Here are made-up nodes, facts about them, and rows of numbers that follow some of those facts. Name the node behind each unnamed row.

Some rows with their names:
stuskir: [-11   8 -48  25   9 -39 -16 -14 -15 -10 -30 -33  27 -13 -34 -56  -3 -19
   5  44 -36  -8 -44 -12   9   6 -12  30 -17 -14  27 -16   3  -2  -9  -6
  -4 -33   7  16  -2  -2  -1  21  15   2]
lustar: [ 17   4  19  31 -11 -14 -16 -29   8  15  10   3 -28  49   4  -1 -18 -10
   6  29  62  32  -9  10  13  -6  -7 -10   4 -24 -20 -12 -31  -4 -17   6
  -6 -14  11 -19 -20 -14  -9  35 -17 -30]
steskul: [  7  23 -52  33 -27 -35 -20  55  64  14 -56  -5  32  46  10 -56  30 -23
  11  41 -40  -1 -33 -46  -7   0 -11 -39 -15 -10 -21 -26  -9 -19 -10 -34
  11 -36   8  26   1  -4  60   1  14 -27]
dami: [-18  24  23 -10  18   2 -17 -84 -21  -4  16   3 -38  -9  15   2 -11 -21
  15  45  26  17 -16 -16 -60 -14  32  25 -26  12 -44  32   3 -46 -25  -7
  38 -29  14  20   2 -19  64 -36 -18  33]
fladro: [  4 -12   9  19  -8  -3  -4 -17 -11  22   7  15  -7  -3  -7   3 -13 -11
 -12   4  25  30 -14   4 -14 -18   7   5  -9  -8 -14   1 -15  11 -19  11
   3  -1   8  -2   2 -15  -4  -3  -9   4]
duklok: [  6   7  10   8 -13 -13 -12 -12   0  10   5  17 -10  17   7  -6 -17 -15
 -24   8  14  45  10   0 -19 -17  22   2 -10 -19  -4  -3 -26   5  -9   6
   1   7  11 -16   1 -15  -2   6  -3  12]
folum: [ 14   3  11   9 -10  -7 -11 -15  -6  12   8  18 -12  12   8  -1 -18 -13
 -22   5  15  49   6   0 -20 -17  20   3   0 -13  -3  -1 -21   4 -23   7
   2   7  10 -16   0 -15  -7  -7  -6  16]
damu: [ 40  -3  14 -17   0 -55  23  34 -20  25 -28   9 -37  59 -49   3  28  42
 -29 -21 -33  70 -49  15   0 -11  27 -26  25 -46 -36 -41   2  17   5 -29
  -7  12  19  22  23 -27   4  12  32   1]
gomon: [  2  -8   7  15 -10  -7  -1 -15 -10  17   3  10  -3   1  -3   0  -9 -11
 -13   3  19  25 -13   3 -11 -13   6   6 -12 -11 -16  -7 -10   8 -14  12
   4  -3   9  -1   2 -14  -1   2  -7   1]
fuplur: [ -2  21 -46  17   4 -45 -30   2  -5 -22 -23 -32  22   8 -15 -57 -17 -20
  -5  45 -39   1 -24 -16   2   0  -1  25 -16 -31  32 -13  -6  -9  -8 -13
  -6 -31  11 -11  -3  -3   3  26  19  11]
flabus: [-37 -33   4  35 -34 -36  -2  15  -7  12  -6 -20  20 -22 -20  -3  -7  69
 -53 -22  -1  -9  25  18 -43  -7 -18  36 -37  -3 -40  22   2  27  -2  -6
  22  46   7  41  -7   0   1  54 -25 -33]
skirok: [  2  14 -38  35  10 -40 -29 -25  -9  -6 -17 -33   3  15 -34 -55 -14 -19
  13  46 -25  -7 -44   2  14   6 -16  21  -3 -22  24 -15  -4  -9 -16 -13
  -9 -40   8   0 -19  -3  -8  40   3 -28]
sufu: [ -8  14 -46  25   8 -42 -23  -1 -12 -11 -26 -33  24  -7 -34 -56 -11 -20
   3  46 -38  -6 -40 -11   6   0  -9  26 -17 -24  29 -11   0  -3 -11  -8
  -5 -34   9   6  -2  -2   4  26  16   0]
skefas: [ -2  15 -43  29   6 -45 -24  27  -6 -17 -14 -30  31   4 -45 -57 -19 -19
  -6  46 -40   3 -30 -13  -3 -25  -7  12 -21 -38  32   1  -8  -6 -22  -6
  -7 -45   4  -9   2  -4  20  30  14  -6]
drobruvok: [  2  21 -45  21   5 -42 -34  -1  -9 -17 -18 -31  19   5 -15 -57 -19 -21
  -3  45 -38   4 -27 -14   2  -2  -2  23 -10 -26  32  -7 -10  -6 -14 -15
  -6 -31   9 -11  -5  -3  -1  22  18  13]
skuzon: [  1 -20  11  19  -5   7 -18 -36 -16  26  13  15 -13 -11 -11   5 -19 -14
 -12   8  29  26 -11   6 -22 -19  12  13  -6   7  -6  16 -27  15 -26   8
   1   4   6   0   1 -14  -8 -12  -5  16]
bibro: [ 12   0 -39  31 -32   5   7  55  64  37 -47  29  14  44  16   4  32 -22
  10 -14  11  26 -17 -44 -21 -11  -7 -43 -12  12 -43 -23 -14  -2 -17 -16
  30  -2   7  31   4 -17  59 -21 -13 -30]
vaplur: [  3  -6  11  16  -8  -3  -7 -28 -11  21   7  12 -15   3   0   4 -12 -14
 -12   4  34  30 -12   4 -10 -12   9   8  -7  -4 -14  -3 -15   8 -15   8
   2   3  10  -4  -2 -15  -6   0  -8   5]

There are 2 kinds of fact about the nodes: χ, α.
χ: points at; α: sits directly inside
tokasi (α nobrebu)
sivubrok (χ zubal madri) (α nestos)
folum (χ brodek zimen) (α skirok)
klaplun (α poni)
skema (χ sobror) (α toson)
doplum (χ skotron seklis nobrebu) (α poni)
zoraplil (χ stuskir) (α brupustas)
kufik (α madri)
pegek (α radril)
skedru (χ tabok skudrum sturaber zoraplil) (α toson)
nazol (χ stuskir zoraplil) (α dremil)
duklok (χ nasok) (α sagros)
lagor (χ stuskir) (α brupustas)
fladro (χ milu) (α drobruvok)
toflefen (χ lagor bugis bibro) (α toson)
skefas (χ milu dusker)
sagros (χ stuskir)
mumoskal (χ tabok braklir stafle redrabrim sturaber) (α nosufla)
zaflin (α dremil)
toson (χ klepases)
nasok (χ zoraplil)
buval (χ stisa)
doflum (χ fuflol) (α visto)
stizo (χ stafle) (α saple)
nobrebu (χ nazol zoraplil)
bugis (χ nazol) (α skefas)
gimoma (χ loskuflam) (α brimiruk)
bibro (χ grevuk nobrebu zoraplil) (α steskul)
vaklomok (χ skevos skudrum) (α klegram)
stuklom (χ zubal) (α saple)
loskuflam (χ kligo)
tratrigre (α brimiruk)
furudre (α steskul)
saple (χ sivubrok)
braklir (χ bibro) (α toson)
difar (α steskul)
drobri (α feno)
subi (χ zolel klidrupu) (α dremil)
trunukli (χ tomur nobrebu) (α radril)
zubal (χ nazol zoraplil) (α nosufla)
lustar (χ skirok) (α sufu)
dusker (χ sivubrok)
plitom (α flodrik)
flustik (α klegram)
trubri (α susko)
dubom (α dusker)
tikik (α drobruvok)
nosufla (χ klezok)
fuzil (χ figro difar pliba) (α brimiruk)
rigam (χ zimen) (α nosufla)
dami (χ susko nifur) (α susko)
skosta (χ madri nobrebu)
sisko (α saple)
dreklum (χ madri sobror) (α refem)
grevuk (χ nasok zubal) (α nobrebu)
poni (χ seklis)
gratris (χ skedru stustaka zoraplil) (α dusker)
figro (χ nazol zimen)
kegrepun (χ stustaka) (α susko)
sturaber (α brupustas)
boveklir (χ sobror) (α refem)
nifur (α saple)
midrok (α skefas)
gatra (α skosta)
rogom (χ dreklum venu) (α steskul)
pliba (χ madri rigam stuskir) (α buval)
bresko (α brupustas)
vagoke (χ boveklir) (α sagros)
drobruvok (χ nazol)
sobror (χ bibro nazol) (α brimiruk)
tabok (α nestos)
redrabrim (χ zoraplil) (α poni)
gomon (α nasok)
klezok (α saple)
skuzon (χ grevuk milu skedru) (α poni)
dustim (χ boveklir nazol stuskir kligo) (α saple)
torar (χ nasok lagor zubal madri) (α visto)
zimen (χ zubal nazol) (α skirok)
duflur (α skirok)
zolel (χ madri) (α feno)
stustaka (χ stuskir) (α nosufla)
rarasko (χ susko tomur skudrum) (α loflam)
skipum (α stuskir)
doflese (α nestos)
fuflol (χ dusker) (α steskul)
sadugi (χ grevuk doplum) (α dremil)
drutudo (χ skuzon saple) (α steskul)
seflo (α toson)
trural (α radril)
milu (χ madri) (α nestos)
venu (χ lagor) (α sufu)
seklis (χ bibro zimen) (α flodrik)
vaplur (χ sobror) (α drobruvok)
salur (χ nasok vaplur nobrebu) (α drobruvok)
klepases (χ stisa vaplur bibro nobrebu) (α klegram)
klilen (α radril)
flutral (χ toson stustaka) (α poni)
stirer (χ zoraplil) (α loskuflam)
stozan (α visto)
stisa (χ skotron zoraplil) (α brupustas)
skuzos (χ pliba) (α toson)
kligo (χ zubal) (α saple)
flabus (α toson)
fuplur (χ stuskir)
nestos (χ bugis brupustas fladro sturaber)
fudu (α refem)
skudrum (χ grevuk zoraplil) (α nosufla)
keflu (χ sivubrok) (α saple)
klidrupu (χ zaflin) (α brimiruk)
damu (α dremil)
flopenok (χ madri skedru) (α madri)
steskul (χ nasok dustim stirer)
lustubre (χ grevuk drutudo gudru) (α brimiruk)
mutrem (χ difar) (α loflam)
goskin (α loskuflam)
fegon (α klegram)
skirok (χ sobror zaflin)
fuple (α loflam)
vudra (χ susko stustaka)
simul (χ fuflol) (α refem)
troti (χ zimen) (α loflam)
stafle (χ lagor seklis) (α dusker)
madri (χ seklis nazol stuklom)
zogas (χ nasok) (α figro)
brotos (χ drutudo) (α madri)
beske (χ stisa) (α susko)
brodek (χ nasok pliba) (α loflam)
skevos (χ skotron sobror) (α buval)
vadrek (χ toson zoraplil) (α kapi)
brupustas (χ dreklum bibro)
gudru (χ fegon flabus) (α skirok)
skotron (χ nasok) (α dremil)
tomur (χ nasok stuklom) (α susko)

Which node is each row?
No name comes twice in this set of rows, the named rows included.
[ -3   2 -46  32   8 -43 -13  31 -13 -10 -12 -30  33  -7 -56 -56 -17 -17
   0  46 -41  -2 -42 -10  -4 -31 -14  10 -23 -37  27   3  -4  -2 -30   2
  -4 -48  -1   2   5  -4  27  26   9 -13]	dusker
[  3  17 -42  22   9 -35 -38 -19 -13 -14  -8 -31  12  -1 -20 -55 -24 -21
  -1  46 -37   4 -27 -10  -1  -4   1  27  -6 -17  34   8 -18  -2 -23 -17
  -9 -28   7 -13  -8  -4  -6  15  18  19]	poni
[ -4 -23   6  19  -6   3   1 -35 -16  26   3   4  -8 -12 -10   5  -4 -11
  -6  -4  38  14 -30   5  -6  -8   1  14 -10   5 -22  -4  -4  13 -16  13
   8   1   7  12   2 -14  -7  -7  -8   3]	tabok
[  5  13 -48  21   8 -42 -19  -6 -13 -16 -29 -33  28  -9 -20 -56  -6 -20
   2  44 -38  -1 -39 -19   8   4 -11  27  -7 -22  29 -12   3  -7 -24  -9
  -5 -30   6   3  -7  -2  -4  15  13  11]	figro
[-10  -3 -45  29   6 -25 -29  -6 -12  -3 -13 -32  19 -13 -48 -55 -22 -20
  -7  44 -36  -5 -43  -4  10  -3  -9  32 -15  -8  37 -14  -6  18 -20   4
  -8 -29   0  -8  -1  -9 -11  18  23  16]	loflam
[  7 -29   8  20 -12  11  -9 -22  -9  24  10  14 -13  -7 -11   5 -22 -14
 -27  -8  46  36 -18   6   1 -17  11  17  -2   7  30  -8 -18  24 -28  19
   0  14   2 -16   3 -25 -15 -12   2  21]	brodek
[ -2  19 -43  23   7 -43 -32  -4  -9 -15 -18 -31  20   2 -24 -56 -19 -21
  -2  46 -37   1 -30 -11   3  -4  -3  23 -14 -27  32  -5 -10  -4 -14 -13
  -8 -31   9  -8  -5  -3   2  25  17   9]	nestos
[ 42   6  20  -5  -1 -54  23  27 -19  23 -20   1 -38  65 -45   3  27  48
  -6 -21 -10  71 -46  18  14  -5   7 -33  33 -46 -37 -42  -3  10  -2 -33
 -11   2  20   5  -3 -29  -4  39  28 -30]	subi
[ 14 -16   9  16 -14   8 -18 -12  -3  18  12  20 -15   5  -2   1 -25 -16
 -35  -3  37  50   2   4  -3 -24  21  14   1  -1  33  -5 -32  21 -29  18
  -2  14   4 -25   1 -25 -15  -9   4  24]	troti
[ 18  12 -35  30 -32   1   1  54  65  35 -44  29  10  56  16   2  31 -21
   8 -11   7  42   1 -45 -26 -15  -2 -42  -9   3 -44 -21 -27  -6 -17 -19
  26  -1   9  22   0 -18  60 -18 -12 -29]	rogom

Now the same nodes, written a new way:
Some nodes and their rows:
gimoma: [-18   9  16 -31 -20   9 -10  -2  26  -7   3   0   4  14  -4]
vaplur: [ 21 -19   6  -3  10  27 -13 -14   4  12   8  -3   5 -12  33]
klepases: [ -7 -14   9   4   1  17 -18  -1 -20  11  13 -12  -8  20  18]
skema: [ -7 -35 -19   4  -1  42  -5 -17  10  39 -10  13 -16 -22  10]
kligo: [ 10  12  10  -4 -39 -19   6 -27   0  35  48  16 -32  -4  19]
doflum: [-4 -2  0  4  1  0 -5  0 -9 12 13  4 -6 12 12]
dusker: [  1   4 -24  24  -5 -25 -36  13  16  -4  12   4 -30  10  16]
tikik: [  3  -5 -10   7  -1   0  15  -7  -5   2  15   1   0  12   4]
toson: [-17 -33 -42  26 -14  13 -30   1  15  33 -22   0 -57  -4 -17]
dami: [  2   0  -2   2  16   5  -7  -5 -13   6  27  10  -6   9   0]
stirer: [ 10 -15  15  24 -24  15 -16  -8 -16   3  13  24  -4  31  -3]
buval: [ 13  -8 -15  22  -6 -15 -35   3  10  -6   2 -11 -31  11   5]
fladro: [-7  0 -3  7  2  1 -7  8 -3 12 18 13 -2 12 20]
trubri: [  5  -2 -12   7  12   4   9  -8 -11  -2  29   5   1   8  -7]
venu: [ -2  -1   1  -7   7  -9  -6   6 -12  20   5   4  -9  11   9]
fegon: [  2  -4 -11   9  -1  -1  18  -7  -6   1  15  -1   1  11   2]
lustar: [ 2 -4  2  3  1  5 -4 -5 -5 10 11  5 -4  7 15]
flutral: [  3  -8   4   1   8  -2  -3   6 -13  13  14   9  -6  17  11]

Name these rows:
No name comes twice in this set of rows, the named rows included.
[ -9  -6   1  -9   7  -9   2 -15 -25   1  16   4 -22  12  18]	troti
[ 10  -5 -22  24 -10 -19 -39   6  18  -7   9   7 -29   4  18]	skosta
[-35 -33 -18   3  -8  33 -11  -5 -14  40  -6  -3 -31   4  -2]	braklir
[-25 -30 -14  28 -25  35  -9  -2  -6  35  -1  31 -21  15 -14]	skedru
[  9   2  -2 -11   4 -20  -8  10  -1  24   3  34  -1   3  11]	pliba
[  9 -10  -6   2   6  17 -16   0  12  12  18  20   8 -11  43]	dreklum
[-23 -18 -19   7  -3  19   2  -7   4  45 -12  21 -28  -6  -8]	skuzos
[ 1 -4  5  9  8  3 -1 -2 -9  7 16  9 -9 19 14]	rarasko
[ 12  43  13  24   7   5 -17 -51  -1  38 -23  -3   6  24  11]	skotron
[ -9   6 -11   8  -4  -2 -11   9  10  14  21  34   2   1  32]	zolel
[  6  -1 -32  14 -12 -27 -40  -1  20 -12  15  30 -30  -6  35]	madri
[ 13  -3 -18  18  -2 -24 -29  -3  13  -7   1  -3 -35   4   8]	loskuflam
[-16  -3  -3 -22 -11 -16  -1 -45 -33 -13  14  23 -36  -1  24]	zimen
[  5 -11   9  15 -16   8 -13  -4 -14   6  12  15  -4  25   3]	vadrek

The same nodes again, as new rows of numbers:
Some rows with their names:
brimiruk: [ 45   4 -11   1  -7   0  -4   5  -2  14 -11   2   3 -13  -9]
fuzil: [ 39   9  -8  -5  -5  -5   5  -5 -19  14  -5   8   3 -17 -12]
difar: [ 22 -19   1  -5  10  -7  -4  -5  -5   2  15   2 -20   1   0]
steskul: [ 29 -18   2  -3   0  -2   4   4  14 -12   4   0  -2  14  22]
zaflin: [-61  -6  -7  11   0  -7  -3  -7   8   3  -3   5 -10 -20  -4]
skirok: [  8 -13 -10   7  -2   3  -7   6   3  11  -6   0  -3  -9   0]
duflur: [-4  4  5  0 -3  5  7 -5 10 17  4  1 -4  3 -4]
klegram: [ 11  -4  -4   2  -7  -1   4   9  15 -10  -8   0   5   8  13]
fegon: [-13   9  -5  -9  -2  -9   5  18  17 -17   3   6 -10  12  -1]
klepases: [  7  -2  -5   2   4  -4  -3  -4 -10   2   0   2  -9  -7  -3]
fuple: [-4  5  5  0 -3  4  8 -6 10 17  5  2 -5  2 -4]
vagoke: [ 0  3  4  1 -2  8  9 -8  5 17  5  2 -1  2  0]
salur: [ 10  -1  -4   2   5  -2  -2  -6 -13   1   0   3  -7  -8   0]
poni: [ 14  -3  -4   2  -5   0   7   5  11 -12  -6   1   7   7  17]
klezok: [-48   3 -28 -20 -13  -5 -26 -27 -32  32   4 -33  -3  21   3]
madri: [20 -5 -9  7  2  4 -9  4  2  2 -5 -1 -5 -5  3]
doflum: [  5   6   4  -1   3  -4 -21   3 -16  22 -14   2 -12 -13  18]
flodrik: [20 -5 -9  7  3  4 -9  4  2  2 -6 -2 -5 -4  2]

Rows to name:
No name comes twice in this set of rows, the named rows included.
[-26  12   4  -5   0   8   2  34 -19 -31  11  -7 -11   3 -19]	flabus
[ -9  -1  -8   0   6  -1  -7   9  -1   6 -15   2  12  30  10]	saple
[-12   7   6   6   7  -6  -7 -14   0  25 -18  -7   0  38 -27]	nifur

